Each row is followed by roughly how far along a hidden order it lies, from 0 to 30. A new part has a new order.
[  1  36  27  29  -6  -6   4  -4   7  13  -3  -5 -22   3  -7  -6  16 -13
   3   6   6  10   7  13   5] => 1
[ -4   7  10   1 -16   1  -7   4   8   3  -2 -10 -14  -5  17   1 -12  -7
  -2  28   4  -1   1   8   4] => 28
[ -5  16 -37  -6  10   0   2   1 -13  -9  -3 -42  -1  -6   6 -22   1 -12
   4   3  12  10   7 -16 -11] => 15
[  4   1 -11   6  -3   5   6   2   1   0  -6  28   2   3 -11  29   8   2
  -4 -12   2  -2  -1   6   2] => 15
[ -3  -4  -3  -1  -3  -1  -8  12  -5  -1  -1  -4  -9  -2  21  16  -9   0
  -4  28   2 -11   1   8  -2] => 22
[  0  12   7  14 -24  -2   9   0   2  13  -4  17  -2  -1   5   0   3  -1
   2  19   0   4   2  -9   1] => 0
[ 10   4   6  -8 -29   6 -10 -29  -7  -2  -1 -17 -25  -9   3 -16 -23   8
   5 -12   4  13   6 -25  -5] => 23
[  9  24  -6   7 -26   5  10  11  -4  13 -13 -10  -3  -7  10  -5  -4  -4
   0   8  -2  16   0 -20  10] => 17
[  1   5  -1  12  12  -1  -3  -8  12  13   3 -11 -12  -3   6 -27  -3 -11
   6  12   5   0  12  31   3] => 13
[ -6  16 -23  -9  15  -4   4  -1 -12  -8   2 -48   6  -6   2 -29  -3 -10
   3   9   8   7   8 -10  -7] => 24
[  5  -3   2   9  16   2   1 -20  16  13   2   9   0  -3  -4 -27  -7 -10
   7  -6   4  -5  12  33   4] => 10
[ 13  29 -14   9  -5   8   8  13  -2   4  -9  -7  -3  -2  -5   2   7  -6
  -2 -10   0  18   1  -1  11] => 30
[ -2  13 -41  -5  14   4   3   0  -4  -9  -4 -24   1  -3   6 -15   2 -12
   4  -1  15   8   8   3 -21] => 2
[  3 -17  -4 -10   2   3   1   7  12  -5  -5  32  15   6  -6   7 -11   2
  -3   3   2 -13   2  17   1] => 13
[ 13  10  -1 -11 -28   6  -9 -27 -12   9   0 -15 -22  -2   0 -14 -23  11
   4  -6   2   8  11 -24  -7] => 30
[ 14  26  14  -2 -28   0  -7 -31  -5   1   0 -10 -30 -13   1 -19 -24  -2
  11  -1  -1   9   9 -17 -17] => 10
[ -5  26 -34  -9  11  -4   4  -5  -5  -8   2 -47   8  -8  -2 -28   0 -25
   5  18  13  -3  11   1  -6] => 24
[  1  11   0  13 -10   3   6  -4   7  16  -5   0 -12  -4  -3   5   6  -6
   1   5   3  17   2  -3   5] => 13

[  3   2   5  -9  -7   0  12  -1   1   1  -9   1  -9 -31   2   2  -3  -5
 -12] => 17
[ -1  -1 -13  -3   9   3  -6   1   2  -1   5  -7  16  18  -2  13   5  -2
   4] => 23
[ -4  -1  -5  -5  -2   0  -9 -12   1  -2  -3   0 -12 -24  -1 -12   4  -5
   0] => 3
[  2  -4  20  -4   1  -1 -22  -8   1  -2  -1  -3   2   7  -5   1  -6   5
  16] => 6
[ -3  -2 -24   2   9  -3   5  -6  -2  -1  -8 -10  -3 -16  -5   2   7   0
 -22] => 28
[ -2  -2  24  -9  -1  -1 -10 -13   1  -2  -6  -6  -4  -9  -5   2  -8   3
   6] => 7
[ -3  -5 -27   2  15  -3  -4 -10  -1  -2 -10  -3  -1 -20  -6   5   4   8
 -21] => 30
[ -7  -1   6  -8   9   0  16  -6   1  -4 -16 -15 -22 -62   1   7  13   2
 -22] => 30
[ -3   2 -24   4  10  -2   6   2  -2  -1  -7  -4  -5 -19  -6   3   7   2
 -21] => 28
[  1   8   0  -4   3  -1   4  -7   2   1 -12   5 -17  -4   8  -2   2   1
  -4] => 11
[ -1  -8  -7  -7  13   2 -13 -16   4  -3  -5  -9   9 -18   0  14   8   2
  -9] => 26
[ -2  -3  15  -9  -4   0   5  -4  -1   1  -4  -1  -4 -13  -3   0  -2  -5
 -15] => 14
[ -4   4  -1   2  -1   0   6   0  -1   1  -6   9 -11  -1   6  -3  -5  -2
   5] => 9
[  4  -7  10  -3   9  -1 -16   6   3   0  -3  -3   5   8  -1  -2   2  -4
   1] => 11
[ 10  -5  -1  -9  -8  -2 -18 -10  -2  -2   1  -5  -8 -18  -3  -4   1   1
  16] => 0
[  6   2   4 -13   6   2  -2  -9   3  -1 -16   2 -14 -34   6   4  -1   8
 -12] => 16
[-2 -8 -3 -2  8  0 -3 -8  2 -1  3 -9 15  3  1 12  2  1  0] => 25
[  4  -7  17 -10  11   1  -2  -9  -1   0   2  -3   2 -15  -2   4  -2   7
 -12] => 18
[ -3 -10 -11  -3  10  -2  -4 -13   2  -1  -1  -7  10 -12   2   7   6   3
 -13] => 25
[  2   2   8  -9   2   1  12  -3   0  -3 -11 -12 -16 -40   1   8   5   2
 -21] => 26
[  3   7   3  -3   6   0   4  -9   2   0 -13   6 -18  -6   7  -1   1   5
   2] => 10
[ -5  -7 -31  -1   6  -4   5 -11   1  -1  -8  -5  -4 -19  -2  -5  16  -6
 -36] => 26
[ 12  -8  30  -6   7  -1 -37  -6   0  -3  -5   8   2 -16  -4  11  -8   9
  26] => 2
[ -3 -11  -5  -4  12  -1  -8 -17   3  -2  -2  -8  11 -15   1  13   2   8
  -3] => 27
[  4   4   2 -11   0   3   2  -4   2  -2 -14  -5 -16 -35   6   3   7   8
 -27] => 22
[ -6 -11 -18  -1  11  -3  -4 -16   2  -2  -5  -7   8 -19   0   6   6   6
 -16] => 28
[  0   2  13  -4   3   1   1  -8   0   0 -10   6 -12 -21   5   4  -9   3
   9] => 10
